[5, -7, -15, -20, -28, -5, -16, 0, 20] : Z_249
[4, 4, -1, -31, -42, -21, -52, 35, 37] : Z_958
[-3, -11, -10, -13, -16, 1, -7, -8, 19] : Z_143
where: [20] => Z_249, 9
size: [4, 4, -1] => 3
q: [4, 4, -1, -31, -42, -21, -52, 35, 37] => Z_958
q: [5, -7, -15, -20, -28, -5, -16, 0, 20] => Z_249
where: [19] => Z_143, 9

[-23, -10, 33, -11, 38, -22, -3, 27, -24, -14, -13, -3, -21, 29, -19, 18, 17, -27, -17, 19, 18, 16, 24] = Z_415
[-2, -25, 14, -9, 22, -24, 13, 16, -13, -6, -8, 11, -10, 8, -6, 10, 11, -10, -27, 15, -8, 8, 2] = Z_275
[-2, -25, 14, -9, 22, -24, 13, 16, -13, -6, -8, 11, -10, 8, -6, -7, 2, 16, -24, -15, -20, -14, -18] = Z_594
[-2, -25, 14, -9, 22, -24, 13, 16, -13, -6, -8, 11, -10, 8, -6, -7, 2, 16, -24, 13, 17, 5, 38] = Z_99
q: [-2, -25, 14, -9, 22, -24, 13, 16, -13, -6, -8, 11, -10, 8, -6, -7, 2, 16, -24, -15, -20, -14, -18] => Z_594
size: [-23, -10, 33, -11, 38, -22, -3] => 7
where: [5] => Z_99, 22
q: [-2, -25, 14, -9, 22, -24, 13, 16, -13, -6, -8, 11, -10, 8, -6, 10, 11, -10, -27, 15, -8, 8, 2] => Z_275
size: [-2, -25, 14, -9, 22, -24, 13, 16, -13, -6, -8, 11, -10, 8, -6, -7, 2, 16, -24, -15, -20, -14, -18] => 23
size: [-2, -25, 14, -9, 22, -24, 13, 16, -13, -6, -8, 11, -10, 8, -6, -7, 2, 16, -24, -15, -20] => 21
q: [-23, -10, 33, -11, 38, -22, -3, 27, -24, -14, -13, -3, -21, 29, -19, 18, 17, -27, -17, 19, 18, 16, 24] => Z_415

[-1, -14, 7, 25, -16, -17, 7, -19, -15, 17, -1, -9, -21, 15, -17, 19, 43, 7, -11, -1, -7, -17, 23, 31, -15]  Z_348
[0, -21, 1, 6, -23, -6, -2, -8, 12, 7, 16, -15, 10, -6, 5, 3, 30, -9, -1, -19, -13, -15, 24, 45, 9]  Z_434
[8, 32, 10, 18, 32, 10, -13, 13, 5, 0, -2, 17, 11, 30, -10, 19, -11, 17, -16, 29, 29, 20, -3, -22, 11]  Z_357
[8, 32, 10, 18, 32, 10, -13, 13, 5, 0, -2, 17, 10, 5, 12, 7, -13, 14, 14, -6, -19, -11, -34, -19, 15]  Z_513
[8, 32, 10, 18, 32, 10, -13, 13, 5, 0, -2, 17, 11, 30, -10, 19, -11, 17, -16, 29, 29, 20, -3, -22, -21]  Z_733
[-4, -4, 1, 50, -4, -21, 8, -24, -12, 10, -13, -6, -8, 50, -21, 45, 35, 22, -22, 26, -2, -13, 11, 0, -17]  Z_103
q: [16, -15, 10, -6] => Z_434
size: [-1, -14, 7, 25, -16, -17, 7, -19, -15, 17, -1, -9, -21, 15, -17, 19, 43] => 17

[-23, 51, -26, 45, -31, 0, 30, -16, -21, 3, 8, -13, -22, -21, 32, 18, -29, -33, 27, 29, 22, 47, 45, -3, 40, 24, -24, 28, -9, 28, 21, 32, -4, 6, -19]  Z_763
[-26, 4, -7, 6, -8, 12, 1, 4, 4, 6, 13, 7, 0, 0, 3, 5, 2, -24, 7, -7, 1, -1, 0, 9, -4, 2, -6, -1, 17, 3, 10, 2, 23, 7, 4]  Z_862
[-10, -10, -13, 9, -4, 27, -22, 22, 4, 30, 36, 30, -8, 13, -6, -17, 8, -14, 11, -26, -7, -17, -5, 45, -19, -21, 10, -26, -2, 7, -5, -12, -1, 33, -10]  Z_361
q: [-26, 4, -7, 6, -8, 12, 1, 4, 4, 6, 13, 7, 0, 0, 3, 5, 2, -24, 7, -7, 1, -1, 0, 9, -4, 2, -6, -1, 17, 3, 10, 2, 23, 7, 4] => Z_862
q: [-23, 51, -26, 45, -31, 0, 30, -16, -21, 3, 8, -13, -22, -21, 32, 18, -29, -33, 27, 29, 22, 47, 45, -3, 40, 24, -24, 28, -9, 28, 21, 32, -4, 6, -19] => Z_763
size: [-26, 4, -7, 6, -8, 12, 1, 4, 4, 6, 13, 7, 0, 0, 3, 5, 2, -24, 7, -7, 1, -1, 0, 9, -4, 2, -6, -1, 17, 3, 10, 2, 23, 7, 4] => 35
q: [-10, -10, -13, 9, -4, 27, -22, 22, 4, 30, 36, 30, -8, 13, -6, -17, 8, -14, 11, -26, -7, -17, -5, 45, -19, -21, 10, -26, -2, 7, -5, -12, -1, 33, -10] => Z_361
where: [24] => Z_763, 26

[-10, 12, 6, -8, -6, -11, 4, -2, 2, 21, 11, -9, 24, 5] -> Z_935
[11, 26, -18, 31, -7, 4, -21, 22, 13, -12, -13, 22, 7, 11] -> Z_495
[-5, 23, -8, 17, 2, 5, -6, 23, 28, 21, 48, 41, 15, 2] -> Z_601
[18, 6, 3, 2, 11, 4, -1, 6, 14, 17, 6, 36, -20, -5] -> Z_225
[13, -4, 1, -3, -2, 2, -15, 11, -1, -24, 1, -6, 35, 18] -> Z_632
[3, 10, -13, 33, -36, -11, -2, 4, 4, 1, -24, -6, -19, -16] -> Z_894
q: [-11, -2, 4] => Z_894
size: [3, 10, -13, 33, -36, -11, -2, 4, 4, 1, -24, -6, -19, -16] => 14
q: [1, -24, -6] => Z_894
q: [18, 6, 3, 2, 11, 4, -1, 6, 14, 17, 6, 36, -20, -5] => Z_225
q: [-1, 6, 14, 17, 6] => Z_225
where: [-7] => Z_495, 5
size: [18, 6] => 2

[6, -1, 6, -1, 8, -2, 2, 8, -3, 7, 2] = Z_448
[-10, -3, -9, -13, 12, -3, -11, -5, 2, -1, 7] = Z_651
[-10, -3, -9, -13, 12, -3, -11, -5, 10, -1, 7] = Z_629
[11, -42, -19, -6, -10, -18, -25, 7, -9, 8, 46] = Z_461
[-10, 7, 5, 10, -16, 16, -5, 20, -3, -27, -4] = Z_595
size: [11, -42, -19] => 3
size: [11, -42, -19, -6, -10, -18, -25, 7, -9, 8] => 10

[15, -7, 24, 12, -6, 6, 18, -8, 5, 10, -21, 10, -21, -13, 27, 12, -6, -9, -10, -28, -19, 9, -26, -6, 11, -4, 6, -7, -2, -15, -1, -10, 12, 7, 11, -5, 16] = Z_654
[0, 21, -2, 6, -6, -11, -8, -8, 19, -8, 5, 7, 5, -12, -5, 22, 12, -20, -1, -13, 8, 8, -15, -14, 4, -15, -18, 12, -11, -8, -18, 8, -9, -1, 27, -18, -11] = Z_402
[-13, 15, -11, 20, -4, 0, 1, -1, 21, 7, -4, 5, -3, -3, 4, -18, 13, -23, 6, -21, 4, 16, -27, -6, 4, -10, 11, 12, 9, -3, 11, 6, -9, 9, 30, -12, -13] = Z_178
[-2, -16, -5, -13, -4, 13, -8, 24, -8, 13, 1, -16, 7, 6, -11, -20, -2, 11, 3, 21, 1, 8, 25, 1, -14, 4, 10, -3, -2, 6, 18, 17, -2, 12, -19, 15, -4] = Z_192
[9, -7, 6, -18, 2, -7, -8, 1, -20, -13, 10, -3, 9, -7, -7, 27, -11, 17, -15, -17, -27, 19, -11, -13, 14, -13, 9, -14, -12, -18, 5, 3, 17, 22, -3, 17, 19] = Z_641
[9, -7, 6, -18, 2, -7, -8, 1, -20, -13, 10, -3, 9, -7, -7, 27, -11, 17, -3, 25, 3, -8, 23, 1, 10, 8, -22, -2, -11, 10, -26, 0, -5, -6, -24, 5, 1] = Z_35
[-21, 3, -13, 10, -25, 13, -12, 34, 26, 21, 2, 2, 10, -16, -10, -9, 14, -23, 0, 0, 3, 42, -2, -25, 6, -29, -7, 11, -18, 0, 2, 36, -20, 32, 25, 13, -26] = Z_728
[-15, 32, -21, -9, 14, -21, -17, -5, 4, -19, 23, -11, 15, 11, -21, -14, 14, 4, 14, 16, 26, -19, 12, 11, -13, 11, -8, 18, 9, 14, -6, -2, -14, -21, 3, -18, -15] = Z_327
[8, 22, 2, 2, 11, -7, 7, -17, -3, -10, 1, -4, -7, 6, 5, -12, 0, 3, 3, -7, 7, -24, -8, 11, -10, 13, 13, 4, 14, -3, 9, -20, 13, -22, 2, -12, 11] = Z_620
[-1, -33, 4, 8, -15, 21, 10, 17, 1, 20, -20, 3, -12, -1, 10, -23, -8, -7, -13, -10, -22, 19, -9, -4, 1, -9, 19, -15, -2, -8, 26, 7, 7, 22, -1, 20, 6] = Z_264
q: [9, -7, 6, -18, 2, -7, -8, 1, -20, -13, 10, -3, 9, -7, -7, 27, -11, 17, -3, 25, 3, -8, 23, 1, 10, 8, -22, -2, -11, 10, -26, 0, -5, -6, -24, 5, 1] => Z_35
size: [-21, 3, -13, 10, -25, 13, -12, 34, 26, 21, 2, 2, 10, -16, -10, -9, 14, -23, 0, 0, 3, 42, -2, -25, 6, -29, -7, 11, -18, 0, 2, 36, -20, 32, 25, 13, -26] => 37
size: [0, 21, -2, 6, -6, -11, -8, -8, 19, -8, 5, 7, 5, -12, -5, 22, 12, -20, -1, -13, 8, 8, -15, -14, 4, -15, -18, 12, -11, -8, -18, 8, -9, -1, 27, -18, -11] => 37
q: [0, 21, -2, 6, -6, -11, -8, -8, 19, -8, 5, 7, 5, -12, -5, 22, 12, -20, -1, -13, 8, 8, -15, -14, 4, -15, -18, 12, -11, -8, -18, 8, -9, -1, 27, -18, -11] => Z_402

[-11, -1, 14, -19, 43] -> Z_155
[-49, -14, -12, 2, 9] -> Z_82
[-43, -12, -1, 14, -19] -> Z_65
q: [-49, -14, -12, 2, 9] => Z_82
q: [2, 9] => Z_82
where: [-11] => Z_155, 1
q: [-12, -1, 14, -19] => Z_65
where: [43] => Z_155, 5
q: [-43, -12, -1, 14, -19] => Z_65

[11, -4, -35, -10, 13, -10, -28, -10, 19, 5, -43, 11, -15, -19] : Z_450
[11, -4, -35, -10, 13, -10, -28, -10, 19, 5, 15, 11, 22, -9] : Z_921
[11, -4, -35, -10, 13, -10, -28, -10, 19, 5, 15, 11, -17, -55] : Z_298
size: [11, -4, -35, -10, 13, -10, -28, -10, 19] => 9
size: [11, -4, -35, -10, 13, -10, -28, -10, 19] => 9
q: [11, -4, -35, -10, 13, -10, -28, -10, 19, 5, -43, 11, -15, -19] => Z_450

[3, -1, -8, -19, 13, -4, 14, 14, -15, 1, 0, -6, -1, -9, 5, 2, -5, 16, 17, 26, -11, 7, 11, -9, -9, -4, 34, -28, -20, 13, -23, -13, 4, 7, -8, -20, -5, -12, 15, 18, -3, -7, -6, -36, -35, 33, 23, -12, 43] = Z_49
[-29, 6, 10, 7, -9, 1, -3, -20, 7, 14, -10, -9, 30, -13, 10, -19, 1, 22, 14, -10, 17, -4, -1, -23, 0, 11, -18, 30, 8, -13, -37, -1, 14, -5, -13, -32, -5, 10, 4, 1, 7, -8, 4, -14, 24, -5, -25, 13, 2] = Z_574
[25, -16, 8, -1, -6, 11, -10, -7, -5, -15, -10, 1, -4, 6, 0, 16, 27, -14, -9, 13, -17, 16, 1, 13, -8, -2, -12, -34, -1, 27, 5, -19, 25, 18, 12, 26, -4, -33, -14, -30, -17, 12, 5, -29, 10, 0, 51, 1, -6] = Z_465
q: [3, -1, -8, -19, 13, -4, 14, 14, -15, 1, 0, -6, -1, -9, 5, 2, -5, 16, 17, 26, -11, 7, 11, -9, -9, -4, 34, -28, -20, 13, -23, -13, 4, 7, -8, -20, -5, -12, 15, 18, -3, -7, -6, -36, -35, 33, 23, -12, 43] => Z_49
size: [-29] => 1

